Here is a tiny trained network, its code and every weight. The questions are about switching its units off for an input and a target symbol, where a switched-off unit gives its printed mean instead of its output.

import numpy as np


def w(rows, s, z=0):
    codes = np.array(rows[::2]) - 128.0
    scale = np.full(codes.shape[1], s)
    scale[-1] = z or s
    return codes * scale


def f(y):
    return y / 2 * (1 + np.tanh(0.7978845608 * (y + 0.044715 * y**3)))


def softmax(a):
    e = np.exp(a - a.max(-1, keepdims=True))
    return e / e.sum(-1, keepdims=True)


def log_softmax(a):
    a = a - a.max(-1, keepdims=True)
    return a - np.log(np.exp(a).sum(-1, keepdims=True))


def net(x, mask):
    ids = ['αβγδεηθλξπστφψ'.index(c) for c in x.split()]
    T = len(ids)
    res = E[ids] + P[:T]
    u = 0
    for l in range(2):
        r = res
        for j in range(2):
            rows = slice(4 * j, 4 * j + 4)
            q, k, v = (r @ M[l][rows].T for M in (Q, K, V))
            z = softmax(np.where(np.tri(T) > 0, q @ k.T / 4**0.5, -1e9)) @ v
            o = O[l][rows]
            res = res + np.where(mask[u + j], z, o[:, -1]) @ o[:, :-1]
        u += 2
        y = f(res @ A[l][:, :-1].T + A[l][:, -1])
        res = res + np.where(mask[u : u + 12], y, B[l][:, -1]) @ B[l][:, :-1]
        u += 12
    return log_softmax(res[-1] @ U[:, :-1].T + U[:, -1])


Q, K, V, O, A, B = {}, {}, {}, {}, {}, {}
E = w([
[201,136,170,133,111,101],'α',
[138,132,111,153,183,132],'β',
[54,85,38,178,194,201],'γ',
[87,144,95,147,186,174],'δ',
[97,124,120,136,209,167],'ε',
[144,121,254,21,146,222],'η',
[217,195,97,182,156,146],'θ',
[68,222,113,80,51,227],'λ',
[200,197,161,237,186,115],'ξ',
[96,93,94,186,88,111],'π',
[136,88,141,138,85,110],'σ',
[43,88,170,186,183,139],'τ',
[16,169,147,162,185,138],'φ',
[67,196,220,116,110,115],'ψ',
],0.017)
P = w([
[146,21,144,185,114,184],'0',
[200,174,46,114,190,73],'1',
[73,200,24,110,68,184],'2',
[155,69,244,234,89,205],'3',
[189,195,87,77,226,46],'4',
[61,205,55,120,69,173],'5',
[170,69,255,210,95,181],'6',
[154,206,130,62,245,5],'7',
[56,184,72,115,58,145],'8',
[170,62,239,193,98,145],'9',
],0.0095)
Q[0] = w([
[109,204,127,182,82,184],'L0H0',
[153,37,188,213,1,229],'L0H0',
[184,164,103,153,121,252],'L0H0',
[119,185,238,191,225,122],'L0H0',
[155,192,159,240,176,155],'L0H1',
[4,96,173,185,80,81],'L0H1',
[152,135,131,120,56,62],'L0H1',
[118,150,90,148,36,162],'L0H1',
],0.007)
K[0] = w([
[105,151,117,149,98,113],'L0H0',
[66,95,123,112,116,27],'L0H0',
[142,163,103,145,140,110],'L0H0',
[114,220,151,132,162,113],'L0H0',
[141,190,156,249,149,75],'L0H1',
[87,123,86,71,98,74],'L0H1',
[136,113,133,158,117,161],'L0H1',
[118,112,111,130,80,144],'L0H1',
],0.014)
V[0] = w([
[149,172,179,182,31,92],'L0H0',
[195,154,198,50,128,219],'L0H0',
[145,93,126,125,163,132],'L0H0',
[241,89,35,114,89,188],'L0H0',
[84,149,101,177,161,123],'L0H1',
[162,253,39,203,58,164],'L0H1',
[113,159,168,154,153,55],'L0H1',
[168,158,125,116,54,173],'L0H1',
],0.0062)
O[0] = w([
[121,104,162,172,110,71,135],'L0H0',
[189,142,179,17,176,157,172],'L0H0',
[205,98,137,124,98,171,106],'L0H0',
[202,83,108,2,152,70,84],'L0H0',
[74,161,175,104,160,120,180],'L0H1',
[40,130,138,107,176,106,255],'L0H1',
[152,213,131,127,237,145,138],'L0H1',
[63,164,116,136,169,129,146],'L0H1',
],0.0062,0.0043)
A[0] = w([
[155,206,108,100,206,155,113],'L0N0',
[76,193,109,84,147,46,233],'L0N1',
[55,126,160,93,132,138,133],'L0N2',
[109,127,194,158,75,165,173],'L0N3',
[117,4,142,126,187,85,2],'L0N4',
[132,162,193,80,24,110,249],'L0N5',
[181,140,132,96,183,88,147],'L0N6',
[145,127,137,193,204,67,80],'L0N7',
[184,106,110,201,124,43,189],'L0N8',
[132,207,40,143,107,54,74],'L0N9',
[160,113,197,119,161,154,74],'L0N10',
[177,95,98,71,177,136,42],'L0N11',
],0.011,0.0046)
B[0] = w([
[155,50,115,115,127,73,235],'L0N0',
[201,108,104,194,76,110,254],'L0N1',
[154,218,78,172,119,178,220],'L0N2',
[125,103,124,156,131,74,234],'L0N3',
[247,121,138,63,58,46,133],'L0N4',
[62,168,129,124,168,59,228],'L0N5',
[87,181,98,94,137,135,191],'L0N6',
[55,68,76,136,106,129,195],'L0N7',
[64,182,131,67,146,206,169],'L0N8',
[136,44,254,103,29,213,170],'L0N9',
[96,61,36,140,112,189,180],'L0N10',
[115,117,142,208,102,135,158],'L0N11',
],0.009,0.0092)
Q[1] = w([
[76,136,182,254,123,106],'L1H0',
[177,127,111,159,235,187],'L1H0',
[29,228,169,85,137,130],'L1H0',
[214,167,127,63,110,110],'L1H0',
[166,86,123,181,152,76],'L1H1',
[195,72,115,25,169,121],'L1H1',
[189,188,109,170,40,83],'L1H1',
[66,124,61,121,184,63],'L1H1',
],0.0062)
K[1] = w([
[203,135,115,193,145,94],'L1H0',
[94,61,129,152,79,148],'L1H0',
[76,148,202,97,129,165],'L1H0',
[144,129,206,87,140,162],'L1H0',
[104,117,94,144,88,106],'L1H1',
[124,131,143,99,127,209],'L1H1',
[122,148,162,147,196,177],'L1H1',
[2,148,123,80,181,107],'L1H1',
],0.0088)
V[1] = w([
[96,85,79,143,137,224],'L1H0',
[73,201,105,77,102,147],'L1H0',
[196,159,26,149,33,125],'L1H0',
[54,148,62,146,62,58],'L1H0',
[111,55,146,96,204,180],'L1H1',
[48,92,253,61,237,168],'L1H1',
[2,24,109,80,144,196],'L1H1',
[223,146,224,239,200,131],'L1H1',
],0.0045)
O[1] = w([
[176,142,55,163,136,43,166],'L1H0',
[129,201,190,203,146,115,145],'L1H0',
[134,201,86,140,80,139,197],'L1H0',
[152,96,93,71,99,92,255],'L1H0',
[169,123,118,218,79,254,77],'L1H1',
[115,100,94,74,117,154,57],'L1H1',
[100,136,40,78,89,106,171],'L1H1',
[150,141,128,149,111,187,100],'L1H1',
],0.007,0.0057)
A[1] = w([
[24,153,116,64,147,146,86],'L1N0',
[107,76,141,138,147,221,1],'L1N1',
[157,91,147,199,128,124,198],'L1N2',
[112,144,116,126,112,181,41],'L1N3',
[248,159,101,139,137,104,211],'L1N4',
[134,144,95,132,111,201,26],'L1N5',
[186,168,161,71,85,121,17],'L1N6',
[96,193,141,188,120,108,24],'L1N7',
[110,184,149,102,113,116,234],'L1N8',
[123,116,150,128,183,121,221],'L1N9',
[138,126,61,114,233,131,103],'L1N10',
[156,55,140,163,148,90,165],'L1N11',
],0.013,0.004)
B[1] = w([
[203,163,137,173,153,100,190],'L1N0',
[113,110,164,158,23,100,144],'L1N1',
[190,103,151,99,206,175,180],'L1N2',
[190,77,163,177,163,216,137],'L1N3',
[125,86,197,43,126,141,183],'L1N4',
[131,213,221,144,64,164,149],'L1N5',
[89,209,181,232,121,94,139],'L1N6',
[123,9,148,73,166,171,251],'L1N7',
[174,146,126,136,158,131,197],'L1N8',
[143,195,196,1,105,103,143],'L1N9',
[34,184,225,105,97,175,191],'L1N10',
[195,227,188,195,151,80,176],'L1N11',
],0.0068,0.013)
U = w([
[56,93,33,175,126,66,216],'α',
[26,190,106,197,147,128,72],'β',
[159,209,75,136,238,145,187],'γ',
[198,64,72,66,143,124,213],'δ',
[160,125,96,253,162,97,88],'ε',
[100,189,159,158,85,47,167],'η',
[190,117,183,124,127,138,16],'θ',
[88,58,46,159,201,168,164],'λ',
[180,81,105,73,177,199,125],'ξ',
[52,133,114,16,148,192,161],'π',
[84,74,143,150,84,139,60],'σ',
[147,120,70,91,156,171,207],'τ',
[150,171,127,148,139,176,130],'φ',
[94,115,216,116,189,152,3],'ψ',
],0.0075,0.0042)

Each question gives the input, a string of symbols that net reads in full, and the target symbol t.
The units are the heads (4 rows each of Q, K, V and O) and the neurons (one row each of A and B). Each row of codes is followed by its name. A weight is (code - 128) times the scale printed after its matrix; where a second scale follows, it is the last column's (O, A, B and U).
mask holds one flag per unit, layer by layer, with each layer's heads first. A switched-off unit (its flag False) gives its mean, the last column of its rows in O or B, instead of its output. The means were averaged over made-up inputs and are rounded, as every weight is.
A unit's drop is (log p(t) with every unit on - log p(t) with that unit switched off) / (log p(t) with every unit on - log p(t) with every unit switched off).
The circuit of an input: a set's keep is (log p(t) with only the set's units on - log p(t) with every unit switched off) / (log p(t) with every unit on - log p(t) with every unit switched off). Starting from the 12 units with the biggest drops (on a tie, the unit counted first), units are removed one at a time, each time the one whose removal leaves the highest keep (on an exact tie, the one counted first), for as long as the keep stays at least 0.8.
circuit, biggest first: the units of the circuit, biggest drop first
top k neurons in layer l: the k neurons of layer l with the biggest drops, biggest first
which heads matter: for each layer, one digit per head in row order, 1 if its drop is at least 0.15 and else 0, layers parted by /
input α π γ, target β: circuit, biggest first -> [L1N7; L1N10]
input φ α ε λ δ, target η: circuit, biggest first -> [L1N7; L1N10; L0N0]
input γ ε ψ θ, target ψ: which heads matter -> 11 / 01
input η σ ε η ψ, target π: top 2 neurons in layer 0 -> [L0N6; L0N10]
input β σ ψ ε δ ψ λ φ, target η: which heads matter -> 11 / 01
input θ η λ, target φ: top 2 neurons in layer 0 -> [L0N2; L0N1]
input τ α δ η γ γ, target β: top neuron in layer 0 -> [L0N1]
input ξ δ θ τ, target ε: circuit, biggest first -> [L1N11; L0N3]
input σ ξ φ λ ξ ε φ β τ, target λ: which heads matter -> 10 / 00
input ψ ε η β η α δ θ, target δ: circuit, biggest first -> [L0N0; L0H0]
input ε γ θ δ ξ φ, target ξ: which heads matter -> 00 / 00
input η γ ψ ε, target ψ: which heads matter -> 10 / 01
input γ ε β ξ, target β: which heads matter -> 01 / 00
input γ η α λ ψ η β, target ψ: top neuron in layer 0 -> [L0N1]
input θ ξ ε, target π: which heads matter -> 00 / 01
input α τ η δ λ, target η: circuit, biggest first -> [L1N6; L1N7; L0N10; L0N9]
input φ θ γ θ α π, target σ: circuit, biggest first -> [L0N9; L0H0]
input ε λ γ λ, target γ: top 3 neurons in layer 0 -> [L0N5; L0N1; L0N9]
input ψ β δ ξ ψ ψ λ τ, target η: circuit, biggest first -> [L1N7; L0N4]
input α σ η δ φ λ ξ, target λ: top 2 neurons in layer 0 -> [L0N8; L0N7]
input ε ψ ψ η γ θ λ ξ, target α: circuit, biggest first -> [L0N7]
input β φ ε β λ σ ξ ε, target α: top 2 neurons in layer 0 -> [L0N7; L0N1]
input φ η λ τ, target ε: which heads matter -> 00 / 10
input σ δ σ θ π ψ λ, target ψ: top 2 neurons in layer 0 -> [L0N5; L0N10]
input σ ψ η ψ π α α λ, target η: top 2 neurons in layer 0 -> [L0N0; L0N10]
input π γ δ ψ α ξ λ γ, target η: top 2 neurons in layer 1 -> [L1N11; L1N10]
